Here is a tiny trained network, its code and every weight. The questions are about switching its units off for an input and a class, where a switched-off unit gives its printed mean instead of its output.

import numpy as np


def w(rows, s, z=0):
    codes = np.array(rows[::2]) - 128.0
    scale = np.full(codes.shape[1], s)
    scale[-1] = z or s
    return codes * scale


def f(y):
    return np.maximum(y, 0)


def log_softmax(a):
    a = a - a.max(-1, keepdims=True)
    return a - np.log(np.exp(a).sum(-1, keepdims=True))


def net(x, mask):
    res = np.array(x, float).reshape(1, 2) / 4 @ E
    y = f(res @ A[0][:, :-1].T + A[0][:, -1])
    res = res + np.where(mask, y, B[0][:, -1]) @ B[0][:, :-1]
    return log_softmax(res[-1] @ U[:, :-1].T + U[:, -1])


A, B = {}, {}
E = w([
[159,4,148,186,234,100],'x0',
[33,252,138,158,174,224],'x1',
],0.014)
A[0] = w([
[94,192,199,133,215,146,66],'N1',
[100,133,66,8,65,126,90],'N2',
[100,153,158,164,181,194,73],'N3',
[218,100,74,72,37,67,83],'N4',
[93,102,24,155,112,136,121],'N5',
[155,80,176,170,147,166,97],'N6',
[174,73,82,74,96,87,106],'N7',
[171,184,45,106,89,131,118],'N8',
[157,81,167,174,191,136,105],'N9',
[102,76,129,86,70,35,66],'N10',
[223,111,121,144,83,173,251],'N11',
[171,138,140,143,219,92,80],'N12',
[145,162,176,98,85,134,80],'N13',
[111,93,141,69,119,60,120],'N14',
[102,47,138,188,141,170,95],'N15',
[130,160,152,78,76,130,91],'N16',
[115,47,72,125,105,86,99],'N17',
[156,52,166,182,250,132,132],'N18',
[154,123,88,102,201,130,173],'N19',
[52,162,138,95,205,219,96],'N20',
],0.011,0.015)
B[0] = w([
[92,139,155,89,186,134,185],'N1',
[156,228,201,97,93,62,201],'N2',
[91,110,150,52,171,139,179],'N3',
[96,149,99,76,163,126,231],'N4',
[147,182,107,164,125,136,128],'N5',
[68,128,180,91,106,76,165],'N6',
[120,118,98,77,222,167,208],'N7',
[134,156,161,138,65,65,193],'N8',
[137,160,203,79,118,142,192],'N9',
[92,215,125,56,189,112,184],'N10',
[55,108,126,242,92,254,243],'N11',
[190,181,152,115,104,53,161],'N12',
[173,171,164,119,156,132,158],'N13',
[82,102,95,66,144,142,179],'N14',
[155,201,181,115,95,67,172],'N15',
[203,157,167,99,88,31,177],'N16',
[111,169,128,88,176,159,190],'N17',
[135,208,153,137,70,110,248],'N18',
[150,140,130,175,69,138,179],'N19',
[118,111,88,99,179,140,222],'N20',
],0.0087,0.017)
U = w([
[143,135,190,126,67,80,74],'0',
[73,101,97,97,216,171,58],'1',
[67,94,112,208,54,252,250],'2',
[153,51,65,200,74,154,85],'3',
],0.012)

Each question gives the input, the list of numbers given to net, and the class t.
The units are the neurons (one row each of A and B). Each row of codes is followed by its name. A weight is (code - 128) times the scale printed after its matrix; where a second scale follows, it is the last column's (A, B and U).
mask holds one flag per neuron, in row order. A switched-off neuron (its flag False) gives its mean, the last column of its row in B, instead of its output. The means were averaged over made-up inputs and are rounded, as every weight is.
A unit's drop is (log p(t) with every unit on - log p(t) with that unit switched off) / (log p(t) with every unit on - log p(t) with every unit switched off).
most important unit: the unit with the biggest drop
top k neurons: the k neurons with the biggest drops, biggest first
drop of u: that unit's drop, to one decimal
input [-5,7], class 1: most important unit -> N20
input [4,4], class 0: top 2 neurons -> [N11; N7]
input [3,3], class 2: top 2 neurons -> [N2; N16]
input [3,1], class 2: top 2 neurons -> [N2; N16]
input [-5,6], class 1: top 3 neurons -> [N20; N18; N1]
input [-5,5], class 0: top 2 neurons -> [N7; N11]
input [-7,6], class 0: drop of N16 -> 0.1
input [4,-5], class 1: drop of N16 -> 0.2
input [5,-7], class 1: drop of N7 -> 0.9
input [3,-2], class 2: drop of N8 -> 0.1
